Each row has a class, written as a number after it; each block has new classes, again numbered from 0 up.
[ 1.04  0.38 -2.19 -2.56  1.24 -0.63  1.21 -0.37  1.46  1.87 -1.51 -0.84
  1.10 -0.39 -1.44 -0.05 -0.17  0.57  1.24  0.01 -1.18 -1.95  1.71  1.43
  2.23  0.43  1.19 -0.51  1.40] => 0
[ 0.61  0.35 -2.33 -1.83  0.55 -0.07  0.65  0.09  1.90  0.66 -1.52 -0.10
  0.42  0.14 -1.01  0.15 -0.84  0.60 -0.35  0.22 -1.10 -1.53  1.10  0.70
  1.78  0.47  1.18 -0.35  0.54] => 3
[ 0.33  0.25 -1.09 -0.79  0.43 -0.04  1.06 -0.79  2.06  1.91 -1.27 -0.66
  0.35 -0.73 -1.50 -0.16 -0.69  0.85  0.21 -0.31 -0.53 -1.99  1.28  1.50
  0.13  1.93  1.68 -0.94  0.43] => 2
[ 0.39  0.25 -0.74 -0.76  0.59 -0.29  0.71 -0.09  0.94  0.96 -0.79 -0.86
  0.93 -0.38 -0.78 -0.11 -0.28  0.66  0.82  0.05 -0.36 -1.33  0.95  0.68
  0.48 -0.10  0.51 -0.17  1.57] => 2
[ 1.30  0.49 -2.65 -2.76  0.98 -0.37  1.23 -0.50  1.09  1.94 -1.46 -0.84
  1.22 -0.64 -1.31 -0.22 -0.73  1.11  1.55  0.38 -1.12 -2.25  1.83  1.57
  1.70  0.80  1.22 -0.11  0.77] => 2
[ 0.51  0.25 -2.28 -1.19  0.43  0.29  0.24  0.12  2.10  1.00 -0.78 -0.28
  0.17  0.56 -0.92 -0.22 -0.76  0.68 -0.37  0.34 -1.07 -1.31  1.04  0.80
  0.84 -0.18  1.15 -0.45  0.50] => 3
[ 0.53  0.15 -1.62 -1.20  0.37 -0.01  0.91 -0.59  2.15  1.93 -0.92 -1.00
  1.23 -0.55 -0.67 -0.43 -0.41  0.61  0.68 -0.38 -1.44 -2.03  1.66  1.47
  0.46  1.63  1.56 -0.55  0.31] => 2
[ 0.36  0.36 -0.44 -1.08 -0.15 -0.45  0.00 -0.33  1.11  1.53 -1.03 -0.90
  1.86 -0.55 -0.41  0.08  0.88  0.32  0.42 -0.44 -1.84 -1.71  1.12  1.26
  0.19 -1.12  1.27 -0.47  0.52] => 0
[ 0.83  0.29 -2.62 -2.05  0.40 -0.35  0.92  0.05  2.37  1.10 -0.93  0.20
  0.81  0.48 -0.70  0.11 -0.49  0.38 -0.09 -0.06 -2.03 -1.19  1.12  0.38
  2.43  1.23  0.83 -0.65  0.23] => 3
[ 0.74  0.04 -1.84 -2.07  1.19 -0.12  1.46 -0.53  2.04  1.44 -1.37 -0.02
 -0.20 -0.06 -1.55 -0.18 -1.08  0.60  0.25 -0.13  0.13 -1.62  1.41  0.64
  1.19  3.55  1.08 -0.58  0.79] => 2
[ 0.14  0.38 -1.86 -2.65  2.18 -0.48  1.43 -0.56  1.03  0.56 -2.58 -0.56
 -0.94  0.18 -1.80  1.35 -0.73  0.03 -0.25 -0.29  1.59 -2.33  0.93 -0.30
  1.63 -0.08  0.96 -0.23  2.57] => 4
[ 0.86  0.42 -2.24 -2.27  0.85 -0.09  1.08 -0.17  2.16  1.39 -1.37 -0.32
  0.55  0.09 -1.11  0.20 -0.73  0.59  0.00 -0.06 -1.09 -1.66  1.46  0.79
  1.88  0.95  1.08 -0.39  0.71] => 3
[ 0.80 -0.01 -1.86 -1.61  0.86  0.10  1.14 -0.50  1.40  1.16 -0.89 -0.64
  0.14 -1.33 -1.16 -0.15 -0.84  0.49  1.02 -0.18 -0.08 -1.13  0.93  1.02
  1.48  1.78  0.92 -0.10  1.31] => 2
[ 0.33  0.69 -1.13 -1.53  0.17 -0.31  0.68  0.00  1.21  1.40 -1.09 -0.97
  1.75 -0.21 -0.90 -0.07  0.30  0.93  0.46 -0.32 -1.71 -2.05  1.23  1.51
  0.53 -1.70  1.36  0.07  1.13] => 0
[-0.22 -0.02 -0.92 -0.09  0.06  0.19  0.31 -0.23  1.58  0.42 -0.72 -0.38
 -0.27  0.04 -0.64  0.20 -0.36 -0.19 -0.61 -0.27 -0.74 -1.16  0.48 -0.02
  0.93  0.17  1.02 -0.37 -0.15] => 3
[ 1.15  0.59 -0.96 -1.92  0.62 -0.47  1.08 -1.02  2.09  1.63 -2.06 -0.89
  1.06 -0.67 -1.48  0.61  0.34  0.42 -0.08 -0.65 -1.05 -3.12  1.58  1.05
  1.24  0.89  2.07 -0.71  2.03] => 0
[ 1.33  0.34 -2.79 -1.98  0.74 -0.18  1.28 -0.14  2.48  1.86 -0.80 -0.61
  1.15 -0.14 -1.13 -0.78 -0.74  0.41  1.06 -0.06 -1.71 -1.49  1.60  1.21
  2.06  1.53  1.20 -0.43  0.27] => 2
[ 0.06  0.17 -1.14 -0.97  0.60 -0.03  0.05  0.46  0.24  0.33 -0.81 -1.04
  0.07  0.26 -0.42  0.42 -0.03  0.18  0.24  0.12 -0.14 -0.68  0.64  0.33
  1.12 -2.54  0.36  0.07  0.96] => 4
[ 0.99  0.47 -2.46 -2.54  1.24 -0.02  1.37 -0.41  1.67  1.90 -1.65 -0.61
  0.94  0.08 -2.64 -0.29 -1.19  1.05  1.28  0.15 -0.86 -1.83  1.84  1.37
  1.67  0.76  1.00 -0.18  0.96] => 2
[ 1.88  0.11 -3.14 -3.63  1.31 -0.40  1.44 -0.39  2.49  1.69 -0.79  0.86
  0.34  1.22 -0.97 -0.40 -0.39 -0.09  1.02  0.17 -1.50 -0.63  1.11 -0.08
  3.90  3.61  0.50 -0.44  0.84] => 1
[ 1.02  0.33 -1.54 -1.84  0.07 -0.44  0.68 -0.51  1.62  0.67 -0.76  0.89
  1.33  0.54 -0.05 -0.23  0.48  0.67  0.09 -0.11 -1.67 -0.50  0.72  0.59
  1.64  0.73  0.65 -0.34 -0.09] => 1
[ 1.00  0.18 -2.54 -3.08  0.79 -0.34  1.96 -0.98  2.93  2.35 -1.88  0.18
  0.98 -0.51 -1.87 -0.19 -0.70  1.17  0.49 -0.39 -1.08 -2.51  1.98  1.47
  1.23  3.49  1.96 -0.68  0.82] => 2
[ 0.95  1.19 -2.63 -3.14  0.93 -0.34  1.17  0.36  0.64  1.18 -1.96 -0.38
  1.15  0.39 -0.97  0.60 -0.57  1.38  0.64  0.09 -0.49 -2.09  1.95  1.68
  1.89 -3.57  0.75  0.13  1.82] => 4
[ 0.80  0.41 -2.72 -1.70  0.28  0.07  0.57  0.48  1.83  1.02 -0.73 -0.55
  1.28  0.61 -0.59 -0.48 -0.59  0.87  0.61  0.30 -2.09 -0.94  1.20  1.19
  1.63 -0.84  0.92  0.05  0.12] => 3
[ 1.20  0.05 -2.15 -1.73  0.59  0.24  1.00 -0.41  1.82  1.63 -0.92 -0.34
  0.40 -0.19 -1.27 -0.81 -1.02  1.32  1.11  0.05 -0.49 -1.11  1.37  1.30
  0.91  2.44  0.93 -0.19  0.28] => 2
[ 0.56  0.21 -0.81 -2.56  0.32 -0.85  1.37 -1.66  2.41  2.07 -2.78  0.75
  0.69 -0.53 -1.46  0.84 -0.81  1.61 -0.99 -0.77 -0.84 -2.44  1.47  1.26
  0.79  2.81  2.08 -1.30  1.26] => 1
[ 0.01 -0.28 -0.71 -1.32  2.15 -0.73  2.22 -1.46  1.87  1.16 -2.14 -1.42
 -1.13 -1.01 -2.25  1.09 -0.72 -1.28 -0.27 -0.69  1.75 -2.88  0.94 -0.46
  1.80  4.92  0.85 -0.86  2.22] => 2
[ 0.44  0.35 -1.13 -1.25  0.73 -0.38  0.66  0.05  1.31  0.88 -1.04 -1.09
  0.81 -0.29 -0.92  0.11  0.30 -0.07 -0.31 -0.42 -0.68 -2.18  1.23  0.63
  0.98 -0.10  1.08 -0.41  1.02] => 0
[ 0.71  0.02 -1.78 -1.89  0.92 -0.14  1.17 -0.65  2.02  1.55 -1.16 -0.56
  0.18 -0.23 -1.41  0.01 -1.16  0.44  0.48 -0.16 -0.27 -1.51  1.45  1.13
  1.09  2.25  1.24 -0.41  0.49] => 2
[ 1.12  0.38 -1.00 -2.55  0.37 -0.73  0.94 -0.93  1.76  1.38 -1.34  1.04
  1.54  0.29 -0.56 -0.07  0.48  0.80 -0.26 -0.33 -1.72 -1.35  1.03  0.68
  1.68  2.08  1.35 -0.87  0.59] => 1
[ 0.21  0.71 -1.81 -1.87  0.65 -0.30  0.56  0.25  0.25  0.98 -1.84 -0.43
  0.84  0.08 -0.68  0.57 -0.46  0.83  0.26  0.01  0.22 -1.85  1.01  1.05
  1.24 -3.99  0.75 -0.30  1.43] => 4
[-0.02  0.20 -1.32 -1.24  0.33  0.20  0.51 -0.15  1.50  0.53 -1.06  0.08
  0.27  0.27 -0.91  0.09 -0.16  0.35  0.40 -0.12 -0.66 -1.23  0.76  0.37
  1.38 -0.06  0.78 -0.35  0.70] => 3
[-0.06  0.53 -1.55 -1.76  1.26 -0.41  0.66 -0.14  0.38  0.47 -1.85 -0.85
 -0.20 -0.42 -0.96  1.22  0.00 -0.15 -0.63 -0.31  0.74 -2.26  0.98 -0.20
  1.63 -1.40  0.68 -0.30  2.22] => 4
[ 0.33  0.32 -2.41 -1.18  0.41  0.02  0.61  0.64  2.09  0.73 -0.91 -0.18
  0.41  0.51 -0.55  0.18 -0.49  0.05 -0.26  0.38 -1.32 -1.04  1.10  0.30
  1.96  0.06  1.08 -0.46  0.57] => 3
[ 0.58  0.22 -1.45 -1.34  0.73 -0.68  0.93 -0.11  1.28  1.22 -0.98 -0.83
  0.90 -0.27 -0.90 -0.20  0.21  0.02  0.46 -0.35 -0.99 -1.76  1.05  0.66
  1.49 -0.20  0.67 -0.30  0.62] => 0
[ 0.89  0.39 -2.12 -2.19  1.04 -0.20  1.00  0.12  2.10  1.11 -1.83 -0.32
  0.34  0.09 -1.02  0.26 -0.68  0.38 -0.27 -0.09 -0.70 -1.86  1.10  0.52
  1.82 -0.26  1.18 -0.52  1.26] => 3
[ 0.58 -0.09 -1.08 -1.07  0.35 -0.38  0.96 -0.56  2.28  0.57 -1.17  0.39
  0.62  0.10 -0.61  0.46  0.22 -0.21 -0.66 -0.43 -1.73 -1.28  0.62  0.13
  1.72  2.07  1.19 -0.73  0.29] => 1
[ 1.29  0.31 -2.27 -2.82 -0.19 -0.12  1.05 -0.57  2.49  1.93 -1.20  0.67
  2.07  0.16 -0.79 -0.81 -0.65  1.63  0.47 -0.02 -2.85 -1.09  1.62  1.57
  1.54  1.60  1.57 -0.58 -0.20] => 1
[ 0.41  0.32 -1.09 -1.55  0.44 -0.49  0.88 -0.58  2.14  1.72 -2.01 -0.66
  1.32 -0.59 -1.09  0.88 -0.19  0.55 -0.27 -0.58 -1.41 -2.85  1.35  1.32
  0.81  0.48  1.86 -0.87  1.03] => 0
[ 1.23  0.52 -1.76 -3.10  1.28 -0.48  1.40 -0.73  2.10  1.83 -2.13 -0.88
  1.18 -0.24 -1.49  0.35 -0.43  0.62  0.38 -0.70 -1.30 -2.73  1.81  1.35
  1.67  0.55  1.68 -0.60  1.35] => 0

A new block, with new classes numbered from 0.
[ 0.26 -0.49 -0.17  0.10  0.52 -0.33 -0.82 -0.82 -0.35 -0.17 -0.01 -0.05
 -0.49  0.68  0.20  0.54  0.05 -0.11 -0.17  0.48 -0.13  0.23  0.13  0.93
 -0.32  0.58  0.40  0.42 -0.10] => 1
[-1.21  0.39 -0.16  0.45  0.23  0.08 -0.22 -0.13 -0.19 -0.14 -0.32 -0.12
 -0.55  0.28  0.22  1.01  0.69 -0.02 -0.27  0.34  1.80  0.81 -0.02 -0.53
  0.23  1.99 -1.29 -0.16  0.56] => 0
[ 0.12  0.19 -0.13  0.32 -0.44  0.49  0.03 -0.08 -0.13  0.20 -1.06  0.00
  1.73  0.79  1.02  1.29  0.15  0.71 -0.67  0.71 -0.37  0.36 -0.67  0.03
 -0.10  1.34 -0.35  0.78 -0.12] => 0
[-0.16 -0.21 -0.64  0.30 -0.72 -0.03  0.36 -0.27  0.58 -0.79 -0.46  0.84
  1.20  0.52  0.32  0.72 -0.10  0.67 -1.45  1.36 -0.45 -0.57 -0.40 -0.57
  0.00  1.23  0.56 -0.21 -0.70] => 0
[-0.68  1.79 -0.46 -0.89 -1.23  0.96 -1.23 -0.56 -0.25 -0.55  0.26 -1.41
  1.61  0.91  0.67  0.05  0.23  0.80  1.21 -0.79  1.23  0.26 -1.27 -1.69
 -1.17  0.28 -1.52  0.53  0.24] => 0
[ 1.00 -0.66 -0.12  0.03  0.15 -0.15  0.54  0.14 -0.21  0.55  0.04 -0.29
 -0.91 -0.48 -0.11 -0.46 -0.06 -0.57  0.13 -0.29 -0.52  0.17  0.54  0.22
 -0.63 -0.44  1.02 -0.23  0.53] => 1
[ 0.23 -0.32  0.09  0.66  0.28 -0.37 -0.64 -0.61 -1.29 -0.11  0.13 -0.68
 -0.43 -0.20 -0.24  0.66  0.33 -1.21 -0.37  0.02  0.79  0.65  0.47  1.15
 -0.07 -0.16  0.11  0.95 -0.63] => 1
[ 0.18 -0.43 -0.65  0.63 -1.08 -0.53  0.68  0.14  0.59 -0.29 -0.46  0.73
  0.39  0.31  0.18  0.43  0.15  0.78 -1.15  1.10 -1.29  0.18 -0.64 -0.53
 -0.27  0.66  0.23 -0.76 -0.55] => 0
[-0.27  0.16 -0.29 -0.34 -0.15  0.14  0.23 -0.29  0.22 -0.91 -1.16 -0.41
  0.26  1.01  0.29  0.90  1.02  0.19 -0.81  0.47 -0.14  0.09 -0.25 -0.28
 -0.20  1.19 -0.35  0.42 -0.42] => 0
[ 0.25 -0.66  0.12  0.68 -0.48 -0.57 -1.65 -0.49 -1.16  0.61 -0.45 -0.11
 -0.32  0.01 -0.22  1.56 -0.26 -0.53  0.26 -0.16  0.63  0.88  0.25  0.66
  0.06 -0.78 -0.47  0.34 -0.32] => 1
[ 0.37  0.26 -1.02  0.12 -0.83 -0.74 -0.69 -0.37  0.36 -0.57  0.18  0.62
  1.60  1.23  0.86  0.89 -0.18  1.23 -0.06  0.40  0.54 -0.31 -1.04 -0.12
  0.28  0.52 -0.51 -0.14 -0.60] => 0
[ 1.17 -0.19 -0.67  0.75 -0.64 -0.46  0.61 -0.40 -0.64  0.11  0.84 -0.56
  0.18  0.13 -0.17 -0.28 -0.06  0.20 -0.42 -0.04 -0.10  0.48 -0.08  0.15
  0.26 -1.63  0.92  0.13 -1.23] => 1
[ 0.61 -0.84  0.74 -0.03  0.23 -0.78  0.05  0.69  0.35  1.53 -0.89  0.31
 -1.54 -0.19 -1.94  0.79 -0.52  0.25 -0.10 -0.07 -0.35 -0.35  0.52  0.62
  0.94 -0.66  0.67 -0.55  0.29] => 1
